In the rows, 128 means zero.
[171 184 131 116 101 119 105 151  77 147 116 199 119 128 157 176  95 126
 127 132 152  96 109 154 119 150 161  82 123 124 114 103  94 137]
B
[ 98  78 146 124 150  83  84 159 128 131 129 126 206 151 124 123 131 111
 178 157 169 152 119 107 109 152 144  89 132 133 125 140  86 115]
B
[176 204 136 121 106 145  93 158  68 167 115 226 134 140 167 195  90 148
 157 118 133 103 120 160 104 138 156  84 140 135 116 117  90 147]
F
[ 96 112 138 104 137  86  92 185 115 122 126 143 211 135 146 112 147 110
 176 151 160 133 129 103 105 151 157  81 147 129 111 129  79 114]
T
[184 208 137 133 111 103  86 168 102 153  90 188 139 155 163 174 116 154
 165 134 110 106 112 174  72 106 144  78 161 117 106 107  90 136]
E
[160 200 142 141 115 116  87 167  68 155 101 197 153 133 158 178 103 166
 154 118 128 104 103 175  94 114 140  74 154 128 133 118  89 133]
W
[191 196 132 149  96 101  95 161  96 140 114 199 136 154 149 183  99 139
 158 133 126 125  98 168 106 110 132  67 137 115  94  96  92 117]
Z
[104 149 161 106 155  94  85 160 113 108 140 157 205 143 138 139 135 113
 182 131 163 137 138 132  94 157 162  88 157 130 119 122  78 119]
W
[164 193 132 143  98 119 109 160  77 154 113 195 137 155 148 188 112 152
 140 127 138 117 108 159 100 120 140  89 135 117 123 108  93 135]
L
[110  66 182 124 108 103 138 123 127 192 117 170  73 155 105  65 107 142
 126 135  93 121 114 161 121 136 121 162 111 143 134 129 125 180]
L
[126  56 190 127 123 115 120 127 137 189 130 185  78 159 105  80 116 117
 156 122 125 131 111 159 145 155 122 164 105 169 125 128 133 158]
F
[134  53 178 115 130 109 126 101 152 190 117 169  68 143  92  52 114 122
 139 122 106 120  95 169 128 146 123 161 106 168 108 123 134 172]
U
[101  82 185 140 128 112 139 112 163 169 127 158 101 152 120  82 130 153
 168 121  98 132 112 165 104 133 113 160 136 168 125 129 134 165]
U
[131 136 142 105 131 100  77 175 109 141 119 165 188 142 145 125 135 128
 166 139 140 141 122 109 106 141 168  94 142 133  98 127  93 112]
T
[ 95  70 178 131 125  91 118 119 131 190 133 167 104 146 118  72 110 122
 135 134 106 119 114 168 141 147 132 155 119 156 152 128 129 171]
Y
[145  82 184 136 118  83 106 113 162 213 130 182  98 144 119  64 111 113
 138 134  88 130 109 149 117 148 130 138 113 150 107 107 128 164]
Z
[189 205 135 135  76 112 104 142  85 172 108 207 124 129 170 174  80 127
 118 136 118  94  95 161 110 127 162  80 127 113 103  84  96 143]
Z
[191 203 109 128 108 146 102 157  72 173 100 199 165 139 159 195  95 154
 133 119 132  89 104 162 121  95 145  88 150 139 101  99  91 115]
U
[184 176 126 127 114 136  93 158  88 192  97 198 159 159 155 176 116 166
 152 131 138 113 112 144  98 121 161 100 133 137  97 108  94 121]
U
[119  50 179 116 147  80 104 131 134 224 123 178  63 164  98  63 124 110
 163 123 123 104 131 178 132 157 122 149 109 143 141 128 120 180]
R
[118 138 153 129 147  72  71 190 116 125 126 154 201 170 134 153 148 100
 187 139 177 134 117 140 103 151 147  78 150 123 120 120  68  96]
L
[133 175 119 128 113 112 109 176  63 141  93 175 147 135 160 144 119 146
 141 148 146  95 118 170 110 125 148  76 147 114 133 114  95 133]
Y
[159 195 120 129 102  99 102 181  73 166 107 191 148 151 156 178 107 138
 139 137 145 111 111 169 115 110 151  78 140 120 115 103  86 129]
W
[158 196 101 112  82 112 102 180  87 168 106 190 162 129 159 167 103 125
 108 151 126  93  99 151 121  91 149  77 144 131 104  93  74 134]
T
[149 171 128 114 115 147 102 152  92 127  89 175 159 151 162 151 111 175
 157 155 145 120 117 135  80 137 152  81 119 108 107 114  71 131]
F
[ 71 103 224 132 136  89 143 130 155 144 131 155 110 154 122  77 119 128
 178 137 106 125 133 179  98 185 123 142 141 143 158 132 125 195]
F
[ 95  69 176 134 126  92 144 119 155 178 117 141 133 147 115  80 122 136
 146 129 109 141 107 153 135 128 122 159 126 169 128 138 122 166]
W
[179 218 144 124 120 117  86 149 117 135  97 185 160 163 169 180 115 134
 168 144 132  98 125 170  63 124 158  75 142 109 112  90  76 139]
E
[111 105 137  88 127  83  91 150 109 137 116 148 174 131 136 105 125 100
 137 162 156 132 132 118 133 168 172  94 146 132 102 138 100 132]
R
[129  78 195 126 112 111 135 106 124 215 107 158 100 128 116  69  94 143
 125 106  84 126  99 156 126 144 138 159 107 149 117 125 144 177]
C
[138 123 159 122 152  93  57 160 118 149 145 177 173 152 131 154 129 115
 192 127 167 148 121 121  93 169 148  76 135 128 107 118  82 106]
B
[194 180 155 115 130 118  83 175  84 165  85 197 123 159 150 139 102 153
 172 138 132 112 125 153  84 153 164  76 125 109  99 116  97 140]
B
[144  61 191 113 135 119 118 137 140 211 109 171  81 155  95  54  96 137
 150 132  91 118 132 161 120 156 124 155 102 148 121 136 130 174]
R
[188 167 132 138  99 104  51 130  94 160 108 203 142 149 157 155 115 148
 133 129 132 114  83 163 102  93 152  80 120 127 109  96  95 116]
C
[164 176 132 120 125 113  82 179  78 145  87 176 143 143 156 150 118 158
 159 146 139 102 115 155  72 122 158  72 146 105 113 109  80 121]
B
[115 145 155 116 153  73  51 166 114 118 130 155 204 148 148 134 152 100
 180 147 175 131 124 119 113 163 166  73 153 113 122 122  82 109]
Z
[181 201 116 111 122 107  95 162  71 142  89 200 156 149 159 158 105 144
 138 140 121 101 133 168  93 117 166  75 150 123 100 108  97 128]
E
[106 138 156 135 128  75 101 171 122 108 148 143 186 142 140 139 160 131
 177 134 162 136 115 117  90 151 150 106 162 121 131 113  93 129]
R
[150 189 134 122 123 113  91 176  79 162  91 178 145 151 167 152 110 140
 147 158 152  90 120 159  90 150 166  74 136 107 136  99  80 137]
B
[ 79  84 199 121 142 104 128 153 137 189 131 166  98 159 131  87 119 118
 173 123 114 103 146 169 112 166 137 162 121 153 161 130 123 168]
E
[173 183 130 103 115  94  81 135  95 142  90 186 134 158 152 143 108 141
 139 162 144  94 122 159 103 150 162  66 126 106 111 119  95 154]
U
[103 157 157 119 143  90 102 171 112 131 138 151 201 134 143 156 150 119
 175 120 155 140 130 117  85 166 153  87 164 120 114 128  80 129]
L
[109  91 197 137 122 114 143  99 144 183 119 163 100 128 126 109 111 140
 149 109  83 131 114 177 110 140 135 155 123 148 122 125 129 158]
Z
[129 138 151 125 118  94 114 181  96 133 153 162 166 128 136 150 147 116
 165 109 153 131 127 129 110 143 146 105 156 135 109 116 106 111]
C
[154 203 135 118 117  87  76 152 102 156  89 176 163 151 170 135 119 143
 151 139 126  89 127 156  72 115 159  69 159 108 106 102  89 139]
C
[115 119 148  93 136 116 101 165 100 170 118 152 201 123 138 136 118 125
 162 131 148 130 132  88 102 181 173  99 132 128 104 135  81 128]
T
[146 208 136 123 115  95  85 194 101 126  90 173 185 155 178 153 122 143
 177 157 127 105 124 157  68 117 159  52 156 102 115 105  70 127]
T
[178 170 135 122 109 105  97 147  94 132 122 205 114 175 142 164 121 132
 159 150 151 116 136 164 106 140 149  93 131 120 116 108  97 140]
F
[110  46 181 118 128  82 112 137 156 202 131 170  99 145 104  59 124  96
 151 144 118 111 129 150 122 156 122 139 105 152 124 128 113 159]
Z
[ 95 130 151 111 158  92  57 173 120 139 124 154 204 158 135 150 147  85
 180 143 183 123 132 141  97 149 154  77 145 129 131 132  68 108]
L
[177 178 140 127 117 119  64 151 101 167  87 201 151 155 163 151 113 161
 154 134 137  95 114 155  79  99 152  82 120 127 115 114  84 124]
W
[ 96 137 133 114 131 105 102 181 105 130 128 139 195 119 149 145 129 124
 148 136 152 129 122 123 107 149 159  95 157 128 113 122  84  97]
R
[ 81 118 159 126 135  97 115 169 120  88 121 113 190 129 141 122 151 140
 178 142 148 138 126 105  97 148 152 113 163 122 127 146 101 113]
Z
[125  51 184 126 131  89 118 118 148 212 127 171 118 167 115  66 109 123
 165 137 111 131 135 145 116 147 131 145 102 152 127 128 117 171]
W
[110 122 148 118 136 123 108 168 107 135 121 151 203 132 135 146 132 135
 170 126 160 122 107 127 104 138 147 105 151 150 108 126  86 109]
U
[127  61 189 118 139  95 121 105 172 187 107 162 120 162 111  35 109 128
 142 153  95 122 117 148 112 165 131 154  96 162 128 124 121 189]
E
[133  47 178 122 148 100 100 118 157 217 111 166 105 163 104  75 103 129
 162 129 113 127 113 144 135 154 120 148 103 168 119 142 113 162]
B
[146 175 125 131 136 102  82 162 106 141  96 168 172 159 153 150 129 150
 167 150 155 115 121 151  84 143 146  68 130 112 118 115  76 121]
Y
[152 252 133 125 114 140 100 177 101 134  98 182 169 140 181 184 102 162
 154 132 121  96 111 156  72 129 158  71 141 109 121  90  68 131]
T
[121  47 170 126 115  99 125 111 139 186 130 157  86 142 114  59 112 120
 145 130 110 125  99 142 141 148 136 165 103 153 134 131 127 185]
Y
[170 164 131 119 127  96  72 155  95 145 102 184 147 162 144 134 110 129
 162 147 146 111 127 149  99 131 157  71 127 111 115 119 101 145]
R
[ 88 111 146 126 118 104 110 169 101 123 144 134 187 124 141 145 133 122
 154 141 153 136 120 120 117 149 153 113 157 131 135 131  96 111]
Y
[114 125 140  91 130  87  77 147  95 142 131 156 201 133 140 131 133  92
 135 135 170 119 123 120 140 147 177 100 147 137 110 120  89 119]
C
[ 95  92 147 115 140  87  99 178 106 137 129 147 205 157 140 139 131 112
 179 144 180 136 131 124 127 153 158 102 133 141 120 130  73  93]
W
[125 149 151 118 141 108  81 160 126 156 124 150 183 137 140 150 131 126
 166 127 146 125 122 124  98 149 151  95 157 134 107 131 101 111]
U
[108 121 150 127 134  96 116 192 105 145 141 152 173 136 139 151 148 117
 204 115 157 138 127 111 109 152 141 107 171 135 102 130  88 114]
Z
[155 176 118 130 100 104  97 174  72 140 114 197 157 145 173 164 104 125
 137 143 137  97 113 168 110 108 155  76 138 125 120  91  90 112]
E
[ 98 118 139 124 124  91 117 153  98 120 139 157 189 138 141 135 137 125
 158 135 165 146 116 124 120 137 155 108 147 146 120 122  97 122]
W
[ 83  85 125 100 136  86  95 166 105 145 109 128 190 142 136 102 142 105
 161 145 175 124 126 111 122 139 157 102 150 141 104 136  89 108]
C
[171 136 121 110 109 109  98 180  88 170  90 179 144 160 136 122 101 131
 149 157 144  92 118 147 100 111 148  80 117 118  95 111  93 129]
U
[178 208 130 121 103 100  97 157  91 133 116 195 152 160 157 181 100 134
 149 151 124 119 127 163  82 128 161  70 138 107 112  99  90 148]
E
[126  81 202 137 125 100 133 123 168 200 126 152  87 146 108  70 128 141
 173 111  90 138 120 152  86 158 112 150 121 148 116 130 134 181]
C
[134  44 184 109 135  93  94 114 143 217 124 181  99 160  92  69  96 113
 142 131 108 111 119 165 140 142 123 143 102 159 117 132 125 155]
U
[150 174 134 124 107 114  98 174  88 138 120 188 132 140 154 175 115 127
 150 144 152 112 110 169 109 125 143  70 132 120 120 105  83 129]
B
[114  76 203 130 133  93 118 110 163 206 109 163  84 150 119  69 126 138
 159 134  88 124 134 158 105 163 130 152 113 144 132 145 136 181]
Z
---
[118 119  10 151  68 118 161 144 129 123  75  61 116 135 175 125 110 138
  95 167 109 130 195  87 119 176 112 141 134  68  57 118 181  99]
S
[141 102  66 137 177 130 140 140 111 104 108 133 132 153 150 108  95 138
  86 159 173 111 149 111 118 163 154 122 111 156 131 117 101  91]
G
[165 121  89  93 129 150  81 106 146 118 171 149 108 118  53 207 127 160
 118 136 192 139 153 154  35 138 126 119 134 133 146 114 103 111]
P
[125  99  22 111 164 143 169 187 149  98  57  98 112 182 130 185 100 161
  60 190 165 110 232 134  72 114 173  87 129 136  94 124 121 127]
X
[ 84 109 180 104 102 202 142 146 116 169  71 104 124 115 171  75 164 135
 155 106 149 133  58 117 151 157 126 111 149 159 116 126  80 128]
V
[119 124 150 142  79 196 153 163 156 144  78 100 155  96 152 121 148 113
 121 113 135 111  97  78 116 143  51 110 120 151 150 114 171 135]
S
[197 109 106 139 122 143 120  66 139 112 115 157 130 176 154 148 117 138
 113 101 105 159 117 133  94 105  63 132 106 148 168  79 142  83]
K
[129 122 120 123 137 100 102 163 117 156 153 113  96 126 120 147 121 141
 127 132 153 157  19 101 140 116 102 145 109 149 112 138 155  93]
K
[133 135  55 118 174 141 195 145 135 152  77  48 107 126 171 116 127 160
 102 164 134 124 163 117 112 130 113 115 137 133  94 148 151  98]
N
[160 114  89 107 175 136 177 117 169 134  46  80 164 129 165 172 123 145
  81 124 149 104  89 141 133 116 100  94  79 155 171 113 178  63]
J
[173 134  85 132 158 168 124  93 146 121 125  80 145 148 166 175  64 160
 142 121 174 163 105 123  78 113  99 155 127 170 166 112 143  66]
P
[123 100 104 142 134 139 137 120 156 161 136  82 139 141 132 103 116 140
 118 112 123 128  44 153 141 147 122 107  75 193 145 122 120  87]
X
[170 145 128 136 161  66 185 207 112 164  93  57 118 163 200  71 170 132
  68 143  96  56 164  94 197  96 139  83 141 140  90 120 103  99]
N
[147 131 104 118 150 101 116 123 164 102 180 148 146 171  90 122  90 145
 128 128 172 146 148 103 157 117 130 146 110 157  88 134 132 116]
D
[123 151  30 114 196 154 163 162 140 161  98  84  95 136 165 137 107 145
  91 115 177  97 148 175 104 142 125 105 128 140 168 101 127 159]
G
[149 112  69 128 180 142 154 154 179 122 142 163  60 154 124 108  87 144
 124 140 143 154 165 121 141  72  84 117  93 177 162 123 122 117]
Q
[114 118 180 129  94 195 140 134 134 137 123  78 151 119 143  77 160 118
 126  98 127 103  77  74 141 135  75 106 118 145 114 147 144 119]
J
[108 123  84 107 164 145  83 173 147 120 119 159 137 130 152 194 137 137
 104 126 133 129 148 149 131  84 118 129 142 133 131 135 173 152]
J
[168 119 112 146  91 169 125  78 105 125 130 127 163 149 154 160 111 136
 120  91 145 110 109 101 117 145  90 117 139 150 164 109 128 109]
G
[118 111 129 150 117 207 203 128 168 172  77  64 141 139 164 110 126 134
 131 112 136  87  72 118 169  97  60  80 147 199 198 127 125 106]
K
[151 132 164 142 126 151  90 145 141 171 102  79 157 119 156  64 194 127
 151 110 154 158 100  83  88 143  42 134 142 123 152 156 131 127]
H
[104 113  79 123 126 207  89 160 152 163 160  94 100 102 109 139 134 146
 111 154 154 140  74 105 118 103  86 135 172 133 120 188 173 153]
S
[110 112  83  83 168 132 171 151 104  98 124 164  76  74 142 163 120 142
 105 153 111 118  85 117 162 113 113  95 124 128  66 137 176 101]
Q
[145 100  79 106 172 159 164  99 123 103  59 163 169  95 139 180  72 123
  97 162 130 134 119 189  65 155 117 131 165 145 157 123 144 135]
A
[171 113  62 125 152  91 119 181 137 153  71 117 126 132 158 175 113 140
  94 165 134 113 157 148  86 140 149  91 143 132 138 130 109 117]
X
[127  75  54  94 160 167  79 134 125 130 106  86 140 167 139 229 129 177
  99 137 162 180 139 170  61  85 162 133 143 144 117 147 149 137]
A
[103 113 107 105 119 133 190 168 159 130  54  70 163 184 184 111 162 151
 113 103 127 134 198 142  97 125  59 119 140 145  89 107 134 113]
M
[178 107 106 112 147 219 155  94 127 128  90 139 122 111 154 117 135 151
 110 123 140 137 129  97  93 136  68 125 134 165 147  99 139 119]
S
[135 131  76 121 161 117 119 145 136  79  97 126 161 136 162 109 119 128
  85 125 145 122 173 117  85 158  94 132 111 130 116  95 137 117]
J
[173 115 103 112 148 176 149 120  93 111  92 154 127 131 131 174  88 147
 142 143 165 144 113 110 102 114  87 104 188 138 126 127 137 125]
P
[161  80 105 115 136  95 141 150 109 116 172 127 150  88  97 144 128 160
 155 184 143 138 218  76 181 130 169 138 170 132  45 170 151 130]
S
[133 122  70  65 202 218 148 145 180 130  93  64 117 108 174 137 122 148
 114  97 183 140 133 147  85  98 102  87 154 115 140 162 160 159]
P
[139 120  78  84 150 204 133  53 100 103  99  62 127 112 120 177 114 165
 125 125 172 159 124 151  50 131 141 120 168 114 124 125 133 151]
A
[157  90  46  95 121 168 146 124  93 134 126 108  90 114 108 169 152 174
  70 133 168 145 166  94 103 134 144 145 111 121 107 117 156 166]
X
[100 134  18  84 146 148 130 185 191 125  77 100 129 114 167 141 178 145
  46  94 196  91 208  92  76 158  86 106 122  98 124 145 156 145]
X
[115  74  96 103  93 217 141 135 148 148  84 132 126 143  97 127 193 147
  58 146 148 131 151 136 104 119  89 147 155 114 127 133 146 163]
S
[156 138 147 150 142 164 126 156 176 184 126  74 161 127 141  89 186 134
 112 151  90 125  88  83 147  80  38 109 146 174 134 165 165 140]
H
[ 97  95  38  82 124 206 169 120 109 104  95  92 124 116 148 212 141 184
 105 140 154 141 238 131  56 132 146 122 163 124  75 148 151 151]
N
[135 123  33 154 192 123 118 173 147 144  85  91 150 150 166 192 112 142
  93 139 166  84 151 151  93 131 134  59 114 144 173 141 159  97]
X
[109 124 110  90 121 182 178 118 130  96 138  90 129 103  71 178  96 148
 103 116 171 125  90 168  89 111 113  96 132 170 151 104 132 174]
N
[143 164 179 146 120 173 101 150 147 195 126  82 146 110 110 128 206 136
 127 127 157 110 121  66 116 131  96  98 108 147 150 130 155 147]
V
[112 115 128 127 171 141 166 179 120 167 106  84 105 126 158  72 180 150
 131 140 125 164  71  89 201  70  58 131 122 169  99 135 181 119]
N
[144  88  60 103 154 114 174 175 132  74  80  71 158 132 113 132 128 147
  79 163 171 132 161 128  95 119  95  84 140 122 105 118 151 147]
H
[164 143 152 110 125 133  85 148 115 143 129 111 108 143 158 100 168 144
 128  85 169 180 108  48 129 111  69 165 108 133 101  91 155 111]
M
[150 114 105 151 206  79  95 170 169 158  91 123 177 152 160  89 173 114
  63 150 162 101 167 160 155 161 175 120  57 127 160  93 147  71]
V
[117 107 119 110 131 170 120 159 128 137 118 104 134 215 139 197 142 155
 103 115 159 106 109 158 139  76 134 112 151 136  83 129 151  82]
H
[132 122  78 167 123 144 152 163 163 149 144  84 141 158 171 140  84 143
 167 117 154 121 183 117 107 122  56 108 142 153 154 155 158  94]
V
[113 156 127 163 131 149 107 153 136 158 153  45 127 150 149  96 180 145
 113 119 101 117 109  66 122  88  96 103 115 160 140 169 131 160]
X
[186 118 142 111 143 176 129  66 153 129  79 199 149 156 119 147  96 132
 118 142 128 138 151 143  90 160 148 111 122 166 124 106  82 100]
Q
[140  76  46 113 171 135 187 146 139 100  89 117 119 146 176  71 129 130
  48 129 156  87 125 110 171 125  84 103 134 124 127 124 144  76]
K
[170  94 147  94 179 194 124 119 128 145 114  38 123 109 102 150 132 162
 123 175 165 181  30 162 105  63 135 129 144 158 147 131 149 129]
H
[148 115 171 116 111 123 152 159 167 186 161 181 116 155 102 106 131 131
 114 113 140 112  62 119 215 105  93 166 105 197 123 120 121  97]
D
[167 102  42 118 188 112 130 150 166 136  82  75 128 178 132 110 141 159
  79 130 199 123 178 134  76 131  93  98  98 126 167 137 119  92]
J
[133 119 100 130 140 137 145 142 156 158 184 135  88 163 119 126 130 148
 125  81 148 132 132  89 198  90 103 121  59 162 120 134 171 117]
Q
[189 129 136 116 129 115 146 143 180 162 181 110 129 181 105 129 104 148
 137  96 197  99 142  86 191 114 113 117 111 183 102 108 118  67]
G
[118 118  37 107 120 174 168 127 109 136  57 130 103 164 118 210 146 165
  64 158 146 108 126 148 120 107  97 106 174 133 109  79 153 130]
K
[177  94 112 139  79 147  94  84 123  90 158 133 127 124  92 140 105 128
 133 122 167 161 113  94 102 111  55 149 133  98 167 131 162  99]
J
[149  93  75  99 185 140 156 156 132 117 100 192 125 107 160 201 102 153
 108 198 109 127 165 118 125 128 149 129 134 168  65 140 159  56]
P
[133 147 101 119 177 113 123 133 166 146 134 140 119 210  90 126 131 158
 108 115 208 118 146 132 176 101 129 128 115 162 122 103 103  89]
Q
[115 109 123 162  99 180 118 113 101 174 122  61  94  98 153  45 173 137
 121 139 111 133  41  88 173 134 119 137 119 147 165 131 109 120]
S
[148  95  38 106 150 142 159 159 105 113  42 140 136 146 175 148  96 139
  57 139 165 121 112 131 133 138 104 103 162 138 111  97 141 110]
N
[150  91  57 113 103 183 144 137  93 134 112 121 108 130 168 170 121 155
  82 140 107 131 160 141  81 132 123 134 157 149 122 101 113 168]
G
[164 136 131 134 109 160 117  80  93 144  93 136 119 133 118 180 123 146
 139 127 160 156  56 130 115  96  79 130 169 135 184 112 134 105]
N
[144 130  97 136 195 119 194 100 140 121 152 109 181  94 142  93 143 132
 127 145 125  57 252 139 156 176 163 101 134 130 116 146 132  98]
P
[142 160 123  85 164 109 142 142 147 126 146  89 118 167 144 128 138 169
 125  78 159 127 124  97 166  81 131 120 122 172 113 129  96 141]
H
[146  56  42 124 134 158 138 182 199 132  79  73 137 110 132 188 107 149
 102 198 145 143 174 165 128  86 139  96 130 153 148 113 173 108]
S
[126 117  67 160 139  65 147 142 147  84  90  39 117 157 108  60 114 124
 110 181 167 123 132 100 165  98 117  85 131 112 147 118 106  80]
A
[123 129  79 142 127  40 118 158 156  77 138  81 136 128 157 171 123 126
  82 133 115 118  96 101 126  88  99 113  83 108 153 139 181  69]
K
[127 115  63  96 131 174 121 133 123 127  60 142 180 174 154 169 155 164
  77  80 180 129 211 145  84 160 141 133 149 150 136  85 101 204]
S
[170  64   6 132 135 141 171 184 108  67  96 166 102 157 206 172  38 143
  85 140 124 133 172 107 152  91  99  83 127 169 131  74 156 117]
V
[118  89  52 122 158 132 162 114 119 132 127 114 133 132 111 212 130 165
 111 176 115 111 222 204  66 147 180 113 137 130 116 144 134 119]
K
[105 156 178 141 132 232  87 123 134 177 102 141 112 134 102 128 192 118
 154 127 142 125  64  90 148  89  56  97 149 115 130 153 191 138]
J
[150 111 193 121 120 150  83 158 129 159 142  62 169 147 135  98 142 129
 123 123 170 167  18 120  84 125  75 176 135 131  99 151 155 104]
D
[118  82 104  77 136 184 154 140 118 101 126  59 131 178 140 180  92 167
  86 128 214 126 172 172  92 117 218 174 139 137 102 107  99 112]
G
[153 106 123 122 183  39 181 175 153 117 128 108 167 106 114 111  95 129
 154 209 129 114 199 154 186 140 182 108 144 158  71 122 114  97]
G
[136  98 135 118 115 149 151 151 189 135 166 101 135 165 164 122 120 136
 131  75 147 111 165 114 179  88  93 127 102 172 124 120 156  59]
M
[142 148  41 126 165 122 170 154 110 158  94 131  57 148 122 117 128 153
  91 151 139 150 128 100  97 129  64 138 126 127 124 119 146 161]
K
[100 126 134 113 112 207 161 182 183 163 125  17 145 161 130 120 159 150
 113 125 149 117 215 115  85 101 106 114 151 150  93 157 143 169]
M
[157 146  73 123 164  95 140 163 149 168  89  61 146 142 162 141 134 149
  79 163 108 121 117 151  78 153 120 114 102 143  93 121 145 112]
D
[108 188 139 110 193 172 115 102 129 137  44 110 138 142 149  99 179 149
  98 167 128 152  58  99 103 119 112 139 134 145 106 127 125 139]
D
[137 127  71 123 108 101  94 200 153 164 137 106  97 127 172 112 115 131
 106 132 187 106 137  94 183 140 138 158 145 118 100 115 120  84]
D
